Here is a tiny trained network, its code and every weight. The questions are about switching its units off for an input and a class, where a switched-off unit gives its printed mean instead of its output.

import numpy as np


def w(rows, s, z=0):
    codes = np.array(rows[::2]) - 128.0
    scale = np.full(codes.shape[1], s)
    scale[-1] = z or s
    return codes * scale


def f(y):
    return y / 2 * (1 + np.tanh(0.7978845608 * (y + 0.044715 * y**3)))


def log_softmax(a):
    a = a - a.max(-1, keepdims=True)
    return a - np.log(np.exp(a).sum(-1, keepdims=True))


def net(x, mask):
    res = np.array(x, float).reshape(1, 8) / 4 @ E
    y = f(res @ A[0][:, :-1].T + A[0][:, -1])
    res = res + np.where(mask, y, B[0][:, -1]) @ B[0][:, :-1]
    return log_softmax(res[-1] @ U[:, :-1].T + U[:, -1])


A, B = {}, {}
E = w([
[120,164,202,195,13,122,168],'x0',
[132,1,100,174,134,126,189],'x1',
[237,140,82,159,113,50,108],'x2',
[133,129,128,125,128,129,130],'x3',
[129,128,134,126,126,127,127],'x4',
[79,186,154,173,212,57,220],'x5',
[129,128,126,127,128,129,127],'x6',
[76,84,139,34,89,40,137],'x7',
],0.0053)
A[0] = w([
[166,156,115,187,159,206,157,131],'n0',
[102,154,138,173,43,129,150,82],'n1',
[92,108,128,94,100,69,137,193],'n2',
[144,148,121,201,158,191,101,2],'n3',
[139,99,116,106,76,165,74,14],'n4',
[95,149,138,150,166,87,165,42],'n5',
[168,48,134,155,119,146,203,121],'n6',
[100,159,127,157,167,84,151,32],'n7',
[162,103,114,110,87,172,99,157],'n8',
[144,153,176,142,192,90,176,122],'n9',
[187,132,122,152,129,74,112,48],'n10',
[138,107,96,82,222,139,93,51],'n11',
[51,115,158,90,126,219,169,97],'n12',
[208,134,93,136,102,60,132,92],'n13',
[97,101,137,62,93,58,139,4],'n14',
[124,143,172,168,47,126,153,57],'n15',
[116,69,99,168,122,135,156,43],'n16',
[182,95,179,90,112,162,96,124],'n17',
[138,244,140,87,111,141,105,80],'n18',
[111,77,116,162,127,135,148,39],'n19',
],0.011,0.0069)
B[0] = w([
[140,166,193,113,70,48,196,244],'n0',
[146,89,72,92,223,138,175,173],'n1',
[141,171,162,151,85,59,181,254],'n2',
[125,119,220,9,88,165,184,147],'n3',
[110,99,116,113,70,247,136,147],'n4',
[97,100,115,136,89,244,152,142],'n5',
[95,126,78,104,107,66,46,225],'n6',
[84,93,106,108,79,241,143,135],'n7',
[123,149,87,187,87,155,165,234],'n8',
[113,128,58,182,65,195,125,208],'n9',
[126,132,225,110,178,215,107,138],'n10',
[155,103,60,71,222,129,187,191],'n11',
[181,136,209,198,182,152,57,232],'n12',
[130,126,235,173,199,185,86,197],'n13',
[143,138,190,3,71,188,180,151],'n14',
[159,131,61,69,234,157,171,167],'n15',
[82,101,121,52,138,149,49,136],'n16',
[97,131,105,156,94,158,168,185],'n17',
[64,65,85,103,117,57,34,211],'n18',
[89,140,129,26,136,170,36,120],'n19',
],0.023,0.0041)
U = w([
[108,103,58,142,65,231,163,63],'0',
[187,96,55,35,247,129,197,85],'1',
[155,156,202,2,65,91,187,70],'2',
[166,123,208,159,200,168,65,66],'3',
[73,73,74,50,107,65,26,57],'4',
[148,148,80,169,126,69,159,254],'5',
[155,148,85,173,131,68,157,229],'6',
[160,149,89,169,126,71,157,224],'7',
],0.0076,0.0078)

Each question gives the input, the list of numbers given to net, and the class t.
The units are the neurons (one row each of A and B). Each row of codes is followed by its name. A weight is (code - 128) times the scale printed after its matrix; where a second scale follows, it is the last column's (A, B and U).
mask holds one flag per neuron, in row order. A switched-off neuron (its flag False) gives its mean, the last column of its row in B, instead of its output. The means were averaged over made-up inputs and are rounded, as every weight is.
A unit's drop is (log p(t) with every unit on - log p(t) with that unit switched off) / (log p(t) with every unit on - log p(t) with every unit switched off).
The circuit of an input: a set's keep is (log p(t) with only the set's units on - log p(t) with every unit switched off) / (log p(t) with every unit on - log p(t) with every unit switched off). Starting from the 12 units with the biggest drops (on a tie, the unit counted first), units are removed one at a time, each time the one whose removal leaves the highest keep (on an exact tie, the one counted first), for as long as the keep stays at least 0.8.
circuit, biggest first: the units of the circuit, biggest drop first
most important unit: the unit with the biggest drop
k most important neurons: the k neurons with the biggest drops, biggest first
drop of u: that unit's drop, to one decimal
input [-8,8,-3,1,1,0,5,-3], class 1: circuit, biggest first : n11
input [-7,7,8,-5,0,-7,7,4], class 3: 3 most important neurons : n13; n10; n9
input [-6,2,-4,-3,1,3,7,7], class 2: 2 most important neurons : n14; n2
input [6,3,6,6,-2,4,6,-3], class 1: circuit, biggest first : n15; n1
input [6,-3,-5,6,-6,5,-4,-6], class 1: 4 most important neurons : n1; n15; n2; n8
input [-4,1,7,-1,2,-3,7,-7], class 2: circuit, biggest first : n0; n3
input [-4,-6,8,-5,-5,5,-1,8], class 2: 3 most important neurons : n14; n2; n12
input [0,-7,2,1,0,-7,7,5], class 0: 2 most important neurons : n4; n8
input [-5,-2,0,-3,1,6,0,-7], class 2: 3 most important neurons : n0; n3; n8
input [-8,-5,-8,-1,-1,-3,-1,7], class 1: 4 most important neurons : n11; n0; n13; n14
input [3,-6,-2,-4,-5,4,-3,-2], class 4: 2 most important neurons : n18; n8
input [-2,-8,-6,6,-2,1,-1,0], class 4: 2 most important neurons : n18; n13
input [7,8,0,6,8,8,-6,-7], class 0: 2 most important neurons : n9; n5
input [-5,-6,-5,0,-1,-7,-6,-1], class 0: most important unit : n4
input [-1,8,-1,-2,2,7,-2,3], class 4: circuit, biggest first : n6; n16
input [2,-7,-5,-5,-6,1,6,-6], class 4: 2 most important neurons : n18; n2
input [5,7,-4,4,-5,-1,0,1], class 4: 3 most important neurons : n6; n16; n19
input [0,6,8,3,2,-7,-6,0], class 3: 2 most important neurons : n13; n10
input [2,3,-8,2,-1,6,1,8], class 2: 4 most important neurons : n14; n2; n13; n8
input [4,5,-8,-4,2,-3,7,-1], class 3: most important unit : n12
input [-4,3,5,7,0,-4,-1,-8], class 2: circuit, biggest first : n3; n0
input [3,-4,6,-7,-2,0,-1,-7], class 2: circuit, biggest first : n0; n3
input [3,-1,4,-4,0,6,0,1], class 0: circuit, biggest first : n9; n7
input [6,0,-7,8,0,8,-4,-1], class 0: drop of n7 : 0.2
input [-2,-8,2,-1,-2,-3,5,-3], class 4: drop of n18 : 1.0
input [-8,-2,8,-4,0,7,3,-5], class 1: drop of n1 : -0.1
input [-4,7,0,-6,-5,-2,0,0], class 4: most important unit : n6
